[ -3  -5 -56  -7  -4   6   7  -3  18  11 -10  14  -7  -6  -2  13   8   7
  32   3   1 -15  -6   0   3  -5   0  14 -12  19  25   5  19   2  10  -2
  34  -6   2  -2  -2   7  12 -12   0 -12 -15] = M
[ -7  -4   6   9 -27  -3  -3   2 -16  11   9 -10 -13   5  -4 -15  18  11
  35  -3  -4 -14   6   1  -9 -13   7  26  -3   9  -1  -5  -4  -9 -10   9
 -28 -15  13   7 -16  -7 -16  24   2  -4  -6] = T
[ 35  -3  -4 -14   9   1  -9 -13   7  26  -3   9  -7  -6  -2  13   8   7
  32   3   1 -15  -6   0   3  -5   0  14 -12  19  25   5  19   2  10  -2
  34  -6   2  -2  -2   7  12 -12   0 -12 -15] = N
next: [-15  18  11  35] : [-3 -4]
next: [-14   9   1  -9 -13] : [ 7 26]
howmany T: [-4] : 5
q: [ -3  -5 -56  -7  -4   6   7  -3  18  11 -10  14  -7  -6  -2  13   8   7
  32   3   1 -15  -6   0   3  -5   0  14 -12  19  25   5  19   2  10  -2
  34  -6   2  -2  -2   7  12 -12   0 -12 -15] : M
next: [ 35  -3  -4 -14   6   1  -9 -13   7  26  -3   9] : [-1 -5]

[ -1  -2   1  -4  -3   5   0   4   0  -1  -1   2  -2   5  15 -23 -38 -19
 -29  -9   4  13  11  35  -1  40  44 -10  10   4   7 -10 -25 -30  11  45
  20]  E
[ -4  -7   6  -5   7   5   8   1   9   0   6  -1  -5 -10   3  -4  -3   9
  -4   9  10   5  13   6  -1  -1   7   7   6   0   8   9  -4   1   7   2
   3]  B
[ -3   5 -19 -15   2  16 -15  27  19  13   9  -4  -1   2  -2 -17 -32  -9
 -14 -15  10  16  17  30  13  26  38 -15  11  17  13 -15 -14 -19  16  34
  21]  L
[ 4  0 -2  1 -6  2 -5  4  0  3 -2  1  5  3  5 -2 -4 -5 -1 -4  1  0 -2  3
 -1  3  2 -7 -3  5 -4 -5  2 -6  7  3  7]  K
[ 7 -5  0  2 -5  5 -3 -1  3 -4 -4  6  6  6  0 -6 -3 -5 -5 -2 -4  0 -4  3
 -2  7  2  0 -1  0 -2 -2 -6 -4  1  4  4]  A
[ 0  0 -1 -4  0  1  1  3  1  1  1 -2 -1 -3  5 -1 -2  1 -4  1  5  0  4  0
 -1  1  2 -4  1  5  1 -2  0 -1  7  0  4]  W
[-10  12   0   0  -3   1  -3   2   0  -3  -3  -1   0   0  -2   0  -5  -4
  -2   0  -3  -4  -1   4  -3   2   2  -1  -3  -1  -3  -1  -3  -4   1   3
   3]  U
next: [ 11  35  -1  40  44 -10  10   4   7 -10 -25 -30] : [11 45]
howmany W: [-1] : 5
next: [-10  10] : [4 7]
next: [-1 -2  1 -4  1  5  0  4  0 -1  1  2] : [-4  1]

[ -2  16 -10 -24] = H
[ -8   2 -42 -23] = S
[-1  4 10 32] = J
[50 50  4 50] = F
[-26 -27  -2 -23] = Z
succ: [10] : [32]
howmany F: [50] : 3
q: [ -2  16 -10 -24] : H
succ: [-26] : [-27]
q: [ -8   2 -42 -23] : S

[ 13 -12 -47 -25  -4]  X
[ 15   5 -45   6 -26]  R
[-14  -8  27  41 -46]  D
succ: [-25] : [-4]
succ: [13] : [-12]

[ 10 -27   7 -13   7  40  18  14  -8  -1 -41  -6  14  13   6  12  -2  -3
  -1   6  13 -20   0] -> Y
[ 10 -27   7 -13   7  40 -28 -12  -8  -1 -41   8  14  -8   6  12  -2  -3
  -1   6  13 -20   0] -> G
[  7  17  10   1   2 -24  18  12 -11   1  -1  -3  -5  -3   8 -11  -2  -1
  -1   3  14  -1  -4] -> C
[ 10 -27   7 -13   7  40  18  14  -8  -1 -41  -6  14  13   6  12  -2  -3
  -1   6 -16  -4   0] -> V
q: [  7  17  10   1   2 -24  18  12 -11   1  -1  -3  -5  -3   8 -11  -2  -1
  -1   3  14  -1  -4] : C
next: [ 12 -11   1  -1  -3] : [-5 -3]
howmany V: [7] : 2
q: [ 10 -27   7 -13   7  40  18  14  -8  -1 -41  -6  14  13   6  12  -2  -3
  -1   6 -16  -4   0] : V
q: [ 10 -27   7 -13   7  40 -28 -12  -8  -1 -41   8  14  -8   6  12  -2  -3
  -1   6  13 -20   0] : G
howmany C: [-1] : 4

[-3 -3 -2  0 -2 -3 -5 -1 -1 -2  0 -2 -2 -3  0 -1  1 -1 -3 -6 -1 -2  0  1
  0 -1  0 -5 -3 -2 -2 -3 -4  0 -1  0  1  0  0 -1  0  0 -1  0 -2  1  1] -> tades
[ -1   2   2  -1   1 -10   3   2  -1   2  -4   1  -1  -6  -1   0  -7   0
  -1  -4  -2   0  -2  -4  -1   0   0   2   1   2  -1  -5   3   1   2  -2
  -4  -6  -3  -5   0  -2  -2  -5  -5  -2  -2] -> fir
[-15   3  -5   2  -1   1  -2   1  -8  -5  -7  -4   1  -9  -1   1 -13   3
   0   0  -5   3  -4  -6  -1   2   0  12   5   7   1  -8  11   4   6  -2
 -10 -12  -6  -8   0  -3  -4  -8  -7  -4  -3] -> tov
[ -5  -6  12  -4   9 -17  30   4  -2  16 -10   8  10 -11  -2   8 -16   5
  11  23  -7  10  -5  -4  -2   6  -1  23  15  17   8 -11  24   1   6  -3
 -12 -16  -7  -8   0  -3  -4 -10  -9  -3  -3] -> tupur
[ -8 -19  -8  10  -6  29 -29   0   9 -12  12  -5  -8  31   2 -13  21  -3
 -10 -25  12 -12   7  -5   5  -3   8 -10 -15 -14  -7  40 -22   7   0  -1
  14  32  10   8   1   0  14  12  26  -2  -1] -> fumap
[ -6  -9  -4   3  -3   4 -13  -1   2  -5   4  -1  -5   4   0  -6   6  -2
  -6 -15   3  -5   2  -1   1  -2   1  -8  -7  -7  -4   5 -11   1  -1   0
   5   9   3   2   0   0   2   4   4   0   0] -> Pil
next: [  6  -3 -12 -16  -7  -8   0  -3] : [ -4 -10]
q: [ -1   2   2  -1   1 -10   3   2  -1   2  -4   1  -1  -6  -1   0  -7   0
  -1  -4  -2   0  -2  -4  -1   0   0   2   1   2  -1  -5   3   1   2  -2
  -4  -6  -3  -5   0  -2  -2  -5  -5  -2  -2] : fir
next: [-15   3  -5   2  -1   1  -2   1  -8  -7  -7  -4] : [  5 -11]

[ -7 -31  13   0   7  18   7  11  -9  14  -3] -> tamo
[-11   9 -13  -7  32   0  27  -3  12 -12 -10] -> lizib
[ 35  19  17  -1 -14  18   4   4  12 -15 -17] -> zit
[  0  19  -6  17 -44   2 -29  -4  19  23 -18] -> Ris
[-12   5  14  -3 -24 -29  36   0  26  28 -15] -> lov
[  4   3   3   3   8   3  20 -12  32  -7 -12] -> Kib
howmany tamo: [7] : 2
succ: [27] : [-3]
next: [13  0  7 18  7 11] : [-9 14]
next: [-7 32] : [ 0 27]
q: [ -7 -31  13   0   7  18   7  11  -9  14  -3] : tamo
succ: [13] : [0]
howmany Kib: [2] : 0

